Below are the code and all the weights of a small trained network. Each question names an input and a class and asks about switching units off, where a switched-off unit gives its printed mean instead of its output.

import numpy as np


def w(rows, s, z=0):
    codes = np.array(rows[::2]) - 128.0
    scale = np.full(codes.shape[1], s)
    scale[-1] = z or s
    return codes * scale


def norm(h):
    return h / np.sqrt((h * h).mean(-1, keepdims=True) + 1e-5)


def f(y):
    return np.maximum(y, 0)


def log_softmax(a):
    a = a - a.max(-1, keepdims=True)
    return a - np.log(np.exp(a).sum(-1, keepdims=True))


def net(x, mask):
    res = np.array(x, float).reshape(1, 8) / 4 @ E
    u = 0
    for l in range(4):
        y = f(norm(res) @ A[l][:, :-1].T + A[l][:, -1])
        res = res + np.where(mask[u : u + 3], y, B[l][:, -1]) @ B[l][:, :-1]
        u += 3
    return log_softmax(norm(res)[-1] @ U[:, :-1].T + U[:, -1])


A, B = {}, {}
E = w([
[131,179,58,32,163,160,148,113,160,117],'x0',
[120,136,120,139,141,137,138,116,106,124],'x1',
[101,164,135,52,72,58,151,187,4,125],'x2',
[127,9,136,105,155,140,222,123,114,150],'x3',
[129,132,122,131,130,131,132,126,121,124],'x4',
[161,148,182,135,205,157,136,211,118,114],'x5',
[139,159,155,138,133,77,187,116,163,109],'x6',
[125,133,126,130,131,130,130,126,123,130],'x7',
],0.0044)
A[0] = w([
[159,158,159,143,134,47,212,131,178,70,29],'0.n1',
[158,141,189,116,230,199,134,236,88,124,2],'0.n2',
[97,51,101,94,116,253,13,189,70,132,64],'0.n3',
],0.0053,0.0037)
B[0] = w([
[164,181,68,138,147,66,134,48,46,254,202],'0.n1',
[164,144,90,155,15,107,197,148,180,33,252],'0.n2',
[164,184,116,144,163,18,192,38,108,188,233],'0.n3',
],0.0073,0.0029)
A[1] = w([
[119,66,253,228,73,80,99,119,89,105,35],'1.n1',
[68,93,124,140,78,142,87,106,121,141,4],'1.n2',
[98,131,102,75,125,135,169,108,135,107,130],'1.n3',
],0.0046,0.0031)
B[1] = w([
[98,143,29,114,145,255,124,216,75,224,252],'1.n1',
[177,108,90,92,82,114,176,166,179,107,140],'1.n2',
[178,118,174,142,123,217,119,179,63,170,196],'1.n3',
],0.0059,0.0028)
A[2] = w([
[51,65,41,90,9,124,112,23,122,136,1],'2.n1',
[130,141,109,40,158,170,174,127,146,83,75],'2.n2',
[28,204,100,159,130,92,1,129,119,52,3],'2.n3',
],0.0054,0.0028)
B[2] = w([
[162,181,135,175,90,116,210,202,169,41,255],'2.n1',
[71,125,115,148,52,161,86,131,148,180,208],'2.n2',
[191,140,253,32,151,146,101,126,127,139,210],'2.n3',
],0.0076,0.0025)
A[3] = w([
[109,174,96,46,110,172,131,101,165,116,54],'3.n1',
[94,1,122,80,128,130,216,120,113,108,2],'3.n2',
[57,121,134,42,112,61,130,180,41,73,35],'3.n3',
],0.0075,0.0017)
B[3] = w([
[83,38,142,162,131,100,134,183,23,147,215],'3.n1',
[152,230,211,57,142,88,11,144,101,102,223],'3.n2',
[108,48,95,190,190,186,110,43,254,114,252],'3.n3',
],0.0077,0.0037)
U = w([
[151,155,121,156,52,132,206,190,164,2,156],'0',
[142,160,211,64,133,123,26,120,104,128,254],'1',
[145,157,72,140,141,57,179,29,101,215,107],'2',
[97,41,110,165,177,194,82,66,223,105,79],'3',
[72,98,81,141,90,190,111,198,55,213,42],'4',
],0.0098,0.0017)

Each question gives the input, the list of numbers given to net, and the class t.
The units are the neurons (one row each of A and B). Each row of codes is followed by its name. A weight is (code - 128) times the scale printed after its matrix; where a second scale follows, it is the last column's (A, B and U).
mask holds one flag per neuron, layer by layer. A switched-off neuron (its flag False) gives its mean, the last column of its row in B, instead of its output. The means were averaged over made-up inputs and are rounded, as every weight is.
A unit's drop is (log p(t) with every unit on - log p(t) with that unit switched off) / (log p(t) with every unit on - log p(t) with every unit switched off).
The circuit of an input: a set's keep is (log p(t) with only the set's units on - log p(t) with every unit switched off) / (log p(t) with every unit on - log p(t) with every unit switched off). Starting from all 12 units, units are removed one at a time, each time the one whose removal leaves the highest keep (on an exact tie, the one counted first), for as long as the keep stays at least 0.8.
circuit, biggest first: the units of the circuit, biggest drop first
unit that matters most: the unit with the biggest drop
k most important neurons: the k neurons with the biggest drops, biggest first
top k neurons in layer l: the k neurons of layer l with the biggest drops, biggest first
drop when u is switched off: that unit's drop, to one decimal
input [-2,8,7,3,-3,-4,4,0], class 3: most important neuron => [3.n3]
input [7,6,-8,-7,-6,-4,-8,3], class 2: 4 most important neurons => [0.n3; 3.n3; 3.n2; 1.n1]
input [-8,7,-1,5,-1,-5,-8,-5], class 2: 3 most important neurons => [0.n3; 3.n1; 0.n2]
input [2,-8,-2,6,1,-3,6,-7], class 1: 3 most important neurons => [3.n2; 0.n3; 0.n2]
input [8,-8,2,3,-2,7,6,-8], class 4: 3 most important neurons => [2.n2; 3.n1; 2.n1]
input [-1,-6,-5,-5,-2,-6,2,1], class 0: 3 most important neurons => [2.n1; 3.n3; 3.n2]
input [8,3,6,-1,3,-1,5,5], class 4: 4 most important neurons => [3.n1; 2.n2; 1.n3; 0.n3]
input [4,0,0,5,-8,-3,-2,-3], class 1: 2 most important neurons => [3.n2; 1.n3]
input [-1,-4,-5,-5,-3,-2,-1,7], class 1: circuit, biggest first => [2.n3; 3.n3]
input [7,0,-1,6,3,-1,0,0], class 4: 3 most important neurons => [2.n2; 3.n1; 0.n3]
input [8,-7,-3,1,2,-7,-3,-6], class 4: 3 most important neurons => [3.n1; 0.n2; 1.n3]
input [3,1,4,7,0,-4,-7,-7], class 1: 3 most important neurons => [3.n2; 0.n1; 0.n2]
input [0,2,-7,7,-2,1,3,5], class 1: circuit, biggest first => [3.n2; 3.n3]
input [6,0,-4,-3,6,-4,1,0], class 4: circuit, biggest first => [3.n1]
input [-7,3,-4,-1,1,-2,-1,7], class 4: 2 most important neurons => [1.n1; 3.n3]
input [5,5,8,2,3,-6,-6,2], class 3: 2 most important neurons => [3.n3; 0.n2]
input [-7,6,7,5,-2,6,4,-6], class 3: top 2 neurons in layer 2 => [2.n1; 2.n2]
input [-1,-5,8,-6,-4,7,-5,1], class 3: 3 most important neurons => [3.n3; 2.n1; 3.n2]
input [1,-5,-4,-5,7,-1,-3,-3], class 1: circuit, biggest first => [2.n3; 3.n3]
input [-8,-8,5,-1,-5,-4,3,8], class 4: unit that matters most => 1.n1
input [8,-6,0,-5,1,-7,6,-6], class 4: top 2 neurons in layer 0 => [0.n2; 0.n3]
input [8,4,0,-6,6,-7,-6,6], class 4: top 2 neurons in layer 3 => [3.n1; 3.n2]
input [-8,5,7,-4,6,-8,4,6], class 0: top 2 neurons in layer 1 => [1.n2; 1.n3]
input [3,-3,7,4,-1,8,-3,8], class 0: drop when 1.n2 is switched off => 0.0
input [2,-3,2,-6,-4,-8,-6,-5], class 0: drop when 3.n2 is switched off => 0.1
input [-1,-3,-1,-3,-3,-1,4,-1], class 2: drop when 0.n1 is switched off => 2.9
input [-5,4,-3,7,-4,-2,0,-5], class 1: drop when 3.n2 is switched off => 1.1
input [-1,2,6,-5,-1,2,3,-1], class 3: unit that matters most => 3.n3
